Rows, each with the group of its hidden value
[-234   36  158 -193 -155  -96 -170  160 -143   84   98  344  -47   12
  239   68   40   51 -106 -221   -5 -178 -172 -250  -27  -98  254   93
  -93   63  184  -50    0   17  -86   95  190  -78 -244  -56 -240    7
 -167  131 -117  -96  -70] : X
[-148  128   10 -174   86  -91 -119  138    8  -32   93  303 -115    6
  146   37   66  156   22 -358  153  -29  -73 -368   76 -285  245  -35
 -100    6  272 -354  -56 -230    4 -141  128  -51 -245  -92 -339 -105
 -229  201   15 -244  -26] : P
[ 103  127   79  -66  -45  -19   91  -72  108   -4  118    6   65 -165
  -99   71  -29   18  -74  -26   67  -79 -104 -134   41  -24   26  163
  -25  -98   78   78 -217 -147   85   24  -44  -60  -37  138   -3   92
  -95   44 -131  -58  124] : J
[ 364  -44  131  -39 -215   75   50  -34  484 -242  174 -131   42   57
 -178 -261   -3   36 -141  -17  131   51  -22  288  249  383 -119  340
  290  105   -2  105 -394 -107  140 -168 -317   42  -35  -59 -131  183
 -206   48 -111 -263  -63] : Q
[-310  -90   12  -28  182  -55 -282  108 -412  143  179  415  -30  -40
   78  523  -15  117  203 -499   75   49    9  -67 -172 -288  117 -153
  -78 -155   -8 -277  292  -71  166 -152   28  -44   55  170 -128 -242
   53  100  -57  212  118] : L
[ -66 -250 -325  282  257  -46  -90   28 -336  175 -170  118  -83  -98
   -5  327   46  172  -10 -259   85   51  168   23 -132 -117 -203  -54
   69  -87   45 -134  328 -165 -120   65  -39  150   89  232  176 -306
   74 -149    6  355  155] : L
[ -35  -18 -455  341  -61   79  -28   71  172  -18 -133  -72  -13  -63
   35 -103  122  175   20 -171   49  -85   15  -60  -67  162 -222  199
  263  153  266 -136   11 -548 -165   92 -354  282 -101  185   97 -342
  -75  160 -131   33   52] : Q
[ 191 -218   97  -16  -49   49   38   32  234  -58   82  -76   59  126
  -58 -125   22   11 -120  -31  170  -13  -68  -41   38  175  -38  203
   46  -79 -137  -40 -424  -65  159  -98 -236  -69    6   55   35  151
 -118   57 -127 -134   76] : P
[-226   67  -54 -302  196  -82 -362  270 -169   -2  187  507 -106   95
  291  236  109  149  -97 -316  208 -106  -87 -285  -84 -259  354  -53
 -126 -119  338 -451  -40 -210  -26  -18  194 -270 -327  -66 -206    8
   19  155  -57 -147   79] : T
[ 344  210 -183   44   36  -67  179 -156  -38 -262 -167 -459   72 -476
  -94 -310  -47 -130 -200  -39  -75  -28  -88  -86   44   11 -151  126
 -114  -85  431   80 -268 -140  -93  155   71 -157  102   80  226  245
 -185   82  119  276   16] : T
[  11   91   41  118 -114   45  -96  -66   28 -140  271   -4    5 -130
  -36   23  -31   21  -77  -49  -27  -62   48   89  -99  148   -8  212
  152    4  215   18    8 -107   65  -37  -93   16  -48   81  -59  -53
 -130   32 -131  137  -74] : L
[  13   -5  158   83  -26  126 -240  -84   95   46   68 -111 -153 -192
 -115   44 -112 -132   68   85   77    4  201 -266 -121  -65  -99  321
   97  -96  160  123  -50  -44 -123  122 -148  202 -103  249  104  -35
  -33   13 -206   26   74] : L
[ -82  -70 -129 -258   16 -151 -206  341 -212  -74  -43  134    7   46
  290  181   66   85  307 -258   96  -62  -36 -144 -125 -310   48  -74
   13   37  189 -270  210 -130   83 -165    2 -247 -108   20 -167  -89
  -42  349  181  -27   46] : J
[-196  374   48 -619   73  -94 -362  374 -163    9 -155  184 -358 -211
  213  322  -24 -120  518 -160  178   29  116 -520   58 -823  173  156
  -93   72  469 -182  329 -132 -199   20  290 -135 -395   31 -245   61
  -61  431  122 -376   19] : P
[   7 -103 -303   99  -10 -154   54  127  -40   74 -375  -32  -62  -14
  136  -91  121  174  -16 -104   48 -117   -8 -236   49 -143 -111    1
   84  129  251  -86  154 -296 -274  154   28  157 -147   60  -68 -229
 -162   46   93  -40   23] : Q
[-298 -398   81  317  102   -2 -104  -32 -432  230   15   85    8  171
  -10  313    7   38  -49  -69  -13  -77   81  -62 -318  -70   13  -44
  -52 -206 -227 -107  210   61   96  103   25   59  149  291   99 -224
    6 -204 -197  391   19] : E
[ -54 -109   57  -19  -86   45   69   92   95  194  -91   75   45    0
  -79  127   24   77  108  -99  106  -64  -76 -108   54  -42 -111  218
   68   97 -193  115  -79  -84   24   71 -189   80  -42  213   38  -87
  -45   80 -190 -187  123] : X
[ 225 -152   43  124  -38    4   -8   20   78 -254   28 -282  -10   -4
  -12 -245  -34   27   71   38   54   47  187   47  -81   86 -211  201
  155   96  131   -2  -29   72   78 -216 -137  -97   11   13   15  -39
 -227   87  145  123 -150] : F
[-115   58  -65  142  294  147 -325 -118  -94 -149  303  172 -301   13
 -278  385   -1   18  -18 -424  183  315  267  299   95 -115  119   18
  162 -252  123 -489  163 -364  203 -220  -54  256  100   69 -233  -78
  -59 -138 -195   78  -81] : E
[  68   87  284    1  -91   97  -34  -84  167  -61  352   -1 -143  -83
 -109  103 -109  -60   38  118  116   28  174 -156  -76  -20    3  386
   67  -77   32  110 -119   42  130 -183  -86   16 -105   95  -22   54
 -185   31 -164  -34  -31] : F
[ -65 -177   71 -318 -153 -173 -155  361 -256   44 -162   90   71   55
  330   88   26    4  229  -83    6 -164 -112 -149 -137 -209   -5   60
  -33  133   66   58  153  169  -31   29   79 -313 -127   41  -45   39
  -33  292  137   -1   17] : J
[ 170  -80  100  -16 -157   41   35   64  193 -122   68 -148   47  -86
  -35 -159  -31   15  110  -63   62   -5   28   -7   20   99 -172  261
  151  156   -4  101 -131   47   99 -157 -241  -31  -23   41  -34   -9
 -198  185    5  -99  -40] : X
[-217   94  265 -558 -141 -208 -170  388 -158  -59  246  446   47   95
  414  135   37   98  230 -352   82 -164 -254 -352  -52 -350  372  -50
 -190   97  146 -237   -4  109  202 -284  205 -459 -281 -186 -451   51
 -217  473  127 -280  -59] : T
[-216 -178  183 -111 -133 -169 -163  183 -183   48   61  181   79  148
  289   16   23   79  121 -166   -5 -206 -130 -371 -201 -179  191  -99
  -85   -8   82 -151   59   34   68  -68   62 -138 -137   25 -280 -158
 -174  225   30  -11  -28] : Q
[ 170   48  -72  -67   63  -15   15  -27  166  -67  -99 -164  209  -34
  -57 -172   62   10 -263  141   97 -219 -223 -175  -16   77   46   98
  -62 -184  230  -40 -496 -320  -30  313  -57 -235  -94  213  183  223
   68   15 -166  -81  211] : J
[ -40 -102  311  -59 -254   -1   18   63    2  -15  179   -7  111  136
  -51  103   -9   30   36  203  -27 -169   14  195  -68   84   -2  236
  202  129 -149  202  118  172  176   16  -40 -122  -58  111 -151    3
 -115  -44 -150  -85 -126] : A
[ -95 -323 -159  142   95  -46  -85  130 -332   44 -370 -233  -45   72
  -15  108   51  -18  212 -119    7   31  129   44 -101 -233 -185  -53
   85    5  -45 -153  331  -76  -21   99  -33   75  151  223   48 -168
  -39    8   65  195  -41] : P
[ 331   41  -15   16 -224  -19   82  -53  208 -183 -220 -525   78 -218
  -23 -430  -32 -168 -130  314  -60 -173  -48 -159  -16  142 -189  328
   81   37  325  276 -303  -90 -186  281  -89  -49  -71  133  194  233
 -158   96  -11   31   -8] : J
[-105 -103  144   33 -107   16  104    9  105   45  235  260   80  303
 -101  188   77  172  -98 -186  111  -31 -165  175   97  144  141  107
   69  -38 -270 -113 -179 -191  317 -163 -118   -3   28   60 -211  -16
 -146  -27 -259 -146  -27] : F
[-231 -306 -114  323   63  -50   90  -27 -335  214  164  388   62  137
   43  321  102  242 -325 -389    8  -63 -128  140 -114  181   79  -76
  -53 -118 -239 -171   60  -80  146  -36    9   62  145   83   -2 -213
  -86 -207 -205  341   35] : P
[ 132   10   60  -31 -169  -19  138   41  205  -81   42 -165   73  -30
  -12 -128   20   39   14  163   56 -157  -25 -149  -15   18  -61  233
  114   82   65   91 -135  -92   61  -10 -125  -68 -118   84  -56    9
 -193  107  -46 -167   -3] : X
[  13   27  142  -29  -29  130 -258  -17  120   68  -31   29 -110 -130
 -136   27  -57  -68  -59   -6   86    3   81  -27   56   47  -82  352
  124   25  155  169 -116  -44 -200  255  -85  135 -151  193  102   68
   42  -39 -259  -90   51] : L
[ 550  304 -159   75 -119 -230  475 -298  266 -400 -333 -807  181 -397
 -128 -729    5  -91 -335  327 -130 -222 -179 -343  174   -9  -72   14
  -86  -84  607  108 -430 -345 -140  246  160  -94    5    6  -31  268
 -437   21  235   20  -60] : J
[  13 -225 -116   41   84  100 -215  160    6  -91  -40 -115  -21  178
   -9   54   61  -12   95  -43  158   26   90   95 -123   21 -100  160
  150  -68    9 -224  -79 -206   95  -12 -239  -75    9  181  126   12
   61  104 -105   22   41] : E
[-134 -283 -298   85  330   42 -400  125 -537  176 -268   28 -260  -93
  -58  590    0 -101  190 -255  120  200  293  165 -154 -326 -196    2
   86 -235   14 -190  492 -138 -120  173  -18  166  177  344  268  -87
  270 -115  -59  396  179] : A
[ -50 -131 -277  168   33 -108  230   79 -149  243 -110  222   79  -60
   88  229  113  276 -137 -139   59 -163 -101 -104  -59   -5 -114   48
    1   53  -54   39  100 -175  -73   91  -17    9  -37  156  133 -234
  -41  -70  -57  127  178] : A
[ -35  -22 -152  167  106   95  -64   29   72   -5  124  151  -69   46
  -51  130   63  162  -84 -143  160   19   74   42  -41   85  -54  211
  119  -13   85 -160  -72 -279   27  -53 -150   39  -84  125   82 -128
  -27  -14 -173   31   43] : F
[ -74 -248  408 -104  -73  107 -132   92  -58   72  119   20   73   99
 -176  222  -85  -42  267  -62   75   46   80  201  -42  -34 -109  211
  132   71 -373  142   63  297  263  -90 -185  -93   95  218  -34   -4
    5   35 -166  -77  -23] : T
[-255 -158  386 -293  106  -69 -374  207 -202   14    3  176   17  128
  141    9  -38   -8  262 -311  101  -33  -49 -391 -101 -394  229 -134
 -184  -40   59 -288  -31  173  105  -76  120 -240 -126   49 -291  -54
  -94  251   35 -166  -41] : P
[ -86 -225 -438  164  134  -10 -118  145  -78  141 -158  295 -119  110
  164   75  196  186 -360 -383  162  -35 -114  -62   33  132   33   40
   11  -71  132 -318 -141 -420 -210  166  -67  163 -101   19   93  -78
    0  -48 -169   58  130] : T
[ 156 -316   77   52 -250  -93  225   70  160   36  -26  -34   75  221
   78 -179   94  120 -264  138   57 -185  -98  -24   50  240  -35  185
  119   94 -172  128 -188   44   27    7  -83    3  -78  -47  -99   47
 -257  -85  -66 -137  -48] : X
[-215 -193  250 -184   65  -15 -251  182 -153  159    7  207  166  117
  119  103    8   45   57  -85   96 -204 -148 -300 -203 -151  131   10
 -138  -69  -44  -74 -158  104   48  167    6 -295 -136  218   30  -15
  108  118 -158  -76  146] : X
[-105 -299  319 -222  -31  -54 -226  196  -74  152    6   31   84  133
  155  128  -59  -68  313   27  139 -141  -34 -516 -265 -297   63   27
 -116 -160 -148  -35 -117  131  137  -40 -121 -189  -80  240  -21  -19
   19  249  -50 -111  199] : J
[-100 -267  -87  241  161  -52  -13  -46 -234   84 -107  -37  -89   52
  -90  166   43   83   -5 -185   65   41  136  -79  -53 -187  -30 -125
   36 -138  -63 -244  226 -142   50  -15    3  206  122  152 -113 -235
 -138 -153  -22  149   -4] : T
[ -59 -230   93  160  -78 -117   26  -47 -388    2  190  -23 -110   -5
   37  295  -35  -25  -22   -5  -64  -18  186   61 -199 -105   17    0
   63 -137  -89  -18  412  163  167 -157  117   66  142   46 -161 -103
 -231 -155   33  360 -129] : X
[  74 -234 -143  219 -160   92   18   49  222  -52  148   77 -206  198
  -64   52  106  123 -142 -163  144  104  146  290  146  284  -99  281
  365  105 -129 -120   42 -239   74 -210 -290  369  -16  -75 -193 -108
 -250  -79 -169 -122 -129] : T
[ 277   33  121  -40 -157 -134  351 -114  102 -132 -170 -328  241  -72
  -68 -401   15  -29 -335  147  -72 -201 -302  -80  125  149    7  123
 -147  -17  104  199 -479   -8   21  204  129 -262   33   29   63  317
 -256  -16   -5    9  -42] : E
[ -17  123   22   28 -218  -33   61  -18   44   76   24   30 -194 -112
  -48  178   -8   10    6   98    5  -66  111  -52   70  -84  -42  308
  188   90  127  195  237 -138 -131   82   36  260 -150   86 -138  -79
 -203  -51 -136  -72  -65] : Q
[ 125  360 -170  -13    6  -51   46 -156  -32 -197  204   -7  -70 -293
 -127  173   -6  -24 -189 -172    1   24  -62  137  109  -12   97  102
   27 -193  372  -97  -43 -396   72   -8   81   13   32   43  -85  151
 -132    0  -88  153   19] : Q
[ 118  119  202   37  -68  -71  255 -173  140  -24  -28 -247  253 -216
  -92 -329  -37   26 -199  193  -43 -288 -199 -437  -50  -13   30   95
 -162  -43  176  171 -399  -21  -11  227   61 -185  -89  176   44   50
 -207    8  -80  -51   65] : X
[-131 -123 -345  386  -42  -69   94  -23 -200  178  -66  170  -68 -103
   85  178   86  204 -163 -266  -38  -79   -1  -43  -90   88 -117   55
   89   34   93  -29  241 -278 -156   75  -53  302   15  122   45 -348
 -141  -83  -96  313   38] : Q
[-140 -520   41   -5   40 -159  -43  169 -602  260 -329 -144   64  183
   15  523   -2  -78  330   91  -16  -59   98   86 -260 -371 -154 -138
   16 -178 -398   55  526  175  151  123   47  -85  281  383  113  -83
  132 -101   45  329  125] : J
[ 123   83  -70  183   22  -47  182 -182  144  -39   80   45  257 -159
  -50 -264   55  195 -493 -122   -4 -219 -291 -136   26  297   58   42
 -105  -72  239    3 -497 -240  -34  188  -10 -120  -59   76   82   20
 -124  -82 -157   84  110] : J
[  13 -212  -10  156   58  -78  114   45 -102   61  -48  -49  -24    5
   45   26   20  143   35   40   79  -78  146 -236 -141 -144 -117   57
   30   33  -16  -31  142   52   -1  -79    4  -17  -48   99    1 -227
 -186  -44   78   84   -2] : P
